Each row is followed by its class.
2; -10; -9; -11; -10; -18; -6; 11; 7; -35; -7; -13; 2; 5; 17; 1; 26; -18; -23; -11; -34; -21; -33; -28; 6; -3; -5; 18; 6; 0; 7; 8; 61; 28; -1; -27; -7; -19; 33; 4; 20; -34; 3; 30; -4 -> k134
-2; 9; -11; 7; -10; -11; -10; -3; -1; -12; -3; 7; 12; 9; 9; -7; 33; -17; -28; 30; -11; 7; -17; -20; 5; 12; -4; 19; -1; -10; 16; 13; 36; 38; 2; -8; -18; 0; 27; 14; -5; -17; -23; 29; 10 -> k134
-6; -1; -22; 2; -18; -22; -10; 9; 30; -5; -11; 12; 2; 0; 18; -7; 11; -16; -26; 19; -16; 20; -32; -23; -2; 12; -10; 32; -15; -21; 13; 8; 42; 23; -2; -5; -40; -17; 25; 7; 6; -9; 30; 31; 2 -> k134
4; -6; 4; 6; -1; -9; -5; 11; -3; -34; -2; -1; 10; 21; -10; -5; 6; -3; -10; 14; -23; 18; -17; -22; 6; 12; 7; 18; 11; -37; -25; 7; 39; 18; 21; -28; -20; -26; 10; 12; 6; -14; -6; 1; 10 -> k134
-12; -24; -1; -5; 8; -18; -23; 24; 17; -30; -32; -3; 0; -30; 13; -15; 13; -7; -15; -1; -53; -6; -40; -12; 16; -12; 12; 10; -10; 6; 21; 7; 51; 27; 5; -16; 14; -15; 56; 11; 19; -15; 13; 23; -8 -> k525
14; -17; -9; -15; 6; -16; -18; 27; 6; -21; -4; -3; 5; 17; 26; -11; 24; -9; -36; 1; -1; 34; -17; -25; 9; 12; 10; 27; 12; -14; 5; 14; 39; 29; 8; -12; -22; -20; 3; 5; 14; -8; -17; 49; 26 -> k134
-15; -14; -4; -6; 6; -22; 1; 2; 14; -9; -8; -20; -1; -19; 17; -46; 13; -32; -40; 11; -22; -7; 15; -41; 15; 13; 8; 13; -14; -28; 9; 8; 29; 45; 9; 18; 13; -7; 22; 12; 9; -20; -19; 24; 4 -> k949
-24; -18; -96; -9; 14; -6; -2; 19; 15; -28; -17; -11; 4; -15; 12; -21; 1; -15; 3; 0; -42; 1; -24; -10; 4; 2; -1; 15; 1; 9; 6; 0; 44; 24; -10; -14; 19; -4; 38; 10; 23; -28; 10; 28; -15 -> k525
-21; -33; -3; 1; 13; -16; -1; 5; 8; -39; -10; 0; -8; -22; 2; -19; 12; -19; 7; -5; -45; -9; -32; -9; 23; -5; 15; 13; -15; 28; 15; 4; 58; 23; -8; -22; -15; -13; 35; 18; 23; -36; 2; 14; -35 -> k525
-11; -21; -6; -6; 9; -5; 6; 4; 11; -18; -10; -19; -9; -11; -9; -12; 5; -12; -12; -3; -27; 10; 5; -18; 6; -4; 8; 14; -15; 9; 14; -6; -17; 32; 2; -40; -12; -8; 14; 6; 13; -8; -28; 47; -3 -> k949
-44; -14; 30; -8; 4; -16; -7; 29; 7; -24; -6; -14; -14; -9; 3; -37; 19; -12; -30; -18; -40; 5; -2; -46; 10; 12; -5; 40; 8; 9; 20; 1; 35; 44; 12; -33; -1; -20; 34; -15; 20; -27; -25; 40; 20 -> k949
-17; -66; 3; 9; 19; -15; -9; 11; -20; -34; -8; -1; 2; -16; 6; -23; 15; 3; -11; 6; -39; -15; -5; -7; -6; 5; 10; 0; 8; 18; 6; 4; 32; -6; -22; -8; 8; -10; 35; 13; 19; -26; 17; 14; -11 -> k525
-7; -15; -7; 8; 2; -49; -4; 5; 17; -30; 37; -1; 8; 9; 50; -5; 22; -16; -24; 29; -11; -4; -22; -19; 13; 3; 7; 13; -3; -9; 5; 8; 57; 43; 22; -11; -9; -21; 29; 13; 9; -6; -7; 34; 9 -> k134
-12; -12; 13; -10; 15; -27; -8; 17; 13; -12; -24; -2; -1; 5; 0; -1; 23; -8; -47; 8; -7; 2; -4; -39; 10; -7; -41; 1; -8; 8; 22; 3; 45; 67; 5; -22; 4; -25; 46; 16; 17; -17; -22; 25; 10 -> k949
-14; -17; 9; -8; 10; -22; -12; 10; 6; -27; -3; -6; -4; -20; 36; -19; 12; -37; -14; 3; -60; -13; -24; -8; 16; -7; 18; 10; -7; 15; 20; 4; 70; 21; -10; -22; 26; 8; 62; 11; 6; -34; 19; 16; -13 -> k525
-22; -18; -8; -3; 14; -11; -1; -3; 12; -46; 11; 7; -15; -22; 11; -24; 24; -10; -13; -9; -47; 9; -11; -1; -6; 12; 9; 22; -17; 15; 12; 1; 60; 35; 1; -32; 8; -16; 55; 16; 26; -31; 11; 20; -12 -> k525
-27; -22; -15; 1; 13; -26; -19; -5; -2; -29; -5; 2; -10; -10; 19; 14; 35; -14; -39; -1; -19; -3; 0; -26; 11; -14; 11; 13; 0; 10; 13; 17; 35; 34; 29; -8; -11; -13; 35; -2; 21; -14; -10; 27; 5 -> k949
-13; -9; -11; -8; -3; -29; -5; 6; 5; -20; -11; -13; 1; 28; 21; -21; 25; -14; -37; 12; -25; 15; -19; -28; 7; -8; -5; 12; 31; -35; -22; 12; 53; 34; -1; -30; -12; -24; 52; 35; 13; -16; -8; 24; 0 -> k134
-7; -15; 2; 2; -10; -1; 0; 2; 19; -19; -12; -2; 7; -7; 8; -11; 10; -3; -18; -4; -13; 6; 5; -40; 3; -1; -3; 14; 6; -9; 29; 7; 34; 37; -5; -18; -3; -4; 40; 36; 12; -18; -8; 39; 2 -> k949
0; -22; -7; 0; -7; -16; -12; -4; 5; -26; -16; -16; 4; 31; 4; 12; 17; -36; -47; 16; -17; -2; -15; -32; 8; 29; -12; 11; -2; 5; -9; 20; 34; 43; 5; -10; -18; -25; 23; 15; 13; -14; 2; 43; 10 -> k134
6; -12; 14; -7; 5; -24; -16; 2; 26; -22; -16; -7; -2; 0; 16; -14; 8; -4; -32; -9; -20; -6; 21; -33; 4; 15; -8; 6; -11; 2; 8; -8; 34; 55; 11; -8; -10; -49; 9; 2; 23; -14; -17; 31; 27 -> k949
-17; -13; 6; 1; -12; -21; -20; 23; 1; -35; -10; 12; 3; -19; 3; -9; -2; -10; 0; 6; -24; -13; -23; -13; -12; -22; 8; -2; 4; 1; 5; 1; 44; 43; -9; -25; 11; -4; 58; 19; 22; -14; 15; 11; -21 -> k525
-12; -11; 16; 1; 11; -18; 6; 13; 13; -12; -18; -11; -7; -11; 15; -16; 16; -13; -27; -15; -18; 4; 0; -11; 14; 33; 22; 14; -15; 1; 3; 7; 53; 34; 7; -26; 13; -5; 33; 3; 15; -37; 22; 34; -4 -> k949
-13; -17; 9; -16; 2; -20; -12; -20; 11; -36; -20; 5; -19; -17; 9; -25; 10; -13; -6; 0; -29; -23; -3; -22; -6; 0; -11; 17; -6; 21; 32; 4; 41; 81; 30; -24; 2; -5; 73; 4; 9; 16; 6; 33; 2 -> k949
-19; -41; 7; -9; -31; -22; -16; 0; 13; -48; -16; -23; 2; -26; 32; -34; 16; -15; -45; 9; -103; -10; -19; -37; 3; 9; 22; 39; -12; 14; 23; -2; 77; 41; 3; -51; 20; -36; 78; 37; 18; -55; 1; 47; -23 -> k525
-16; 6; 5; -6; -3; -31; -2; 0; 10; 5; -10; -9; 18; -9; -2; -24; 14; -11; -25; 5; -10; -8; 43; -41; -5; -10; -20; 9; -10; 33; 23; 15; 32; 54; 3; -18; 11; -9; 48; -6; 20; -17; -13; 20; 25 -> k949
-21; -17; 5; 32; 12; -15; -17; 6; 5; -20; -11; -24; -3; -24; 30; -20; 34; -30; -30; -14; -67; 0; -23; 16; 5; 6; 17; 16; -11; 9; 30; 4; 78; 20; -4; -39; 24; -11; 41; 16; 29; -31; 17; 23; -14 -> k525
-4; -23; -10; -5; -8; -13; -25; 9; 0; -12; -11; -2; 27; -12; 27; -10; 25; -19; -48; 7; -38; 1; -7; -11; 14; -5; -2; 3; 0; -10; -2; 11; 39; 14; -1; -10; -9; -27; 1; 3; 26; -12; -18; 14; 1 -> k134
-24; -9; 10; 25; 7; -15; 4; 23; 16; -12; -2; 9; -5; -32; 4; -8; 14; -2; -9; -11; -41; -4; -10; -5; 19; 0; 19; 19; 0; 16; 8; 3; 38; 4; 3; -14; 1; -10; 42; 12; 18; -13; -3; 18; -15 -> k525
-14; -24; 7; -46; 6; -14; -22; 14; 20; -21; -15; -12; -5; -27; 11; -14; 5; -21; -25; -6; -49; -7; -13; -27; -3; 1; 20; 20; -20; 7; 25; -2; 61; 41; 5; -26; 10; 10; 27; 23; 26; -38; -1; 36; -14 -> k525
-17; -19; 22; -8; 7; -20; -8; 12; 26; -21; -12; -3; 47; -24; 8; -11; 26; -3; -27; 12; -16; 17; 7; -45; 2; 4; -5; 3; -12; 8; 26; 5; 52; 41; 18; -21; -1; 0; 47; 35; 22; -21; -13; 55; -8 -> k949
-25; -3; -8; -13; 7; -8; 6; 4; 10; -14; -23; -9; 0; -4; 6; -3; 8; -9; -16; -8; -11; 14; 15; -37; 3; 20; -12; 0; -5; 18; 11; -3; 25; 32; 9; -2; -2; 2; 23; 1; 5; 1; -17; 7; 23 -> k949
-9; 5; -4; -5; -5; -3; 1; 8; 9; -27; -7; 3; -5; -4; 6; -3; 14; -16; -26; 0; -39; -8; 0; -32; 18; 7; 1; 6; 1; -4; 16; 8; 40; 21; -2; -12; 15; -18; 35; 12; 7; -16; 14; 52; 27 -> k949
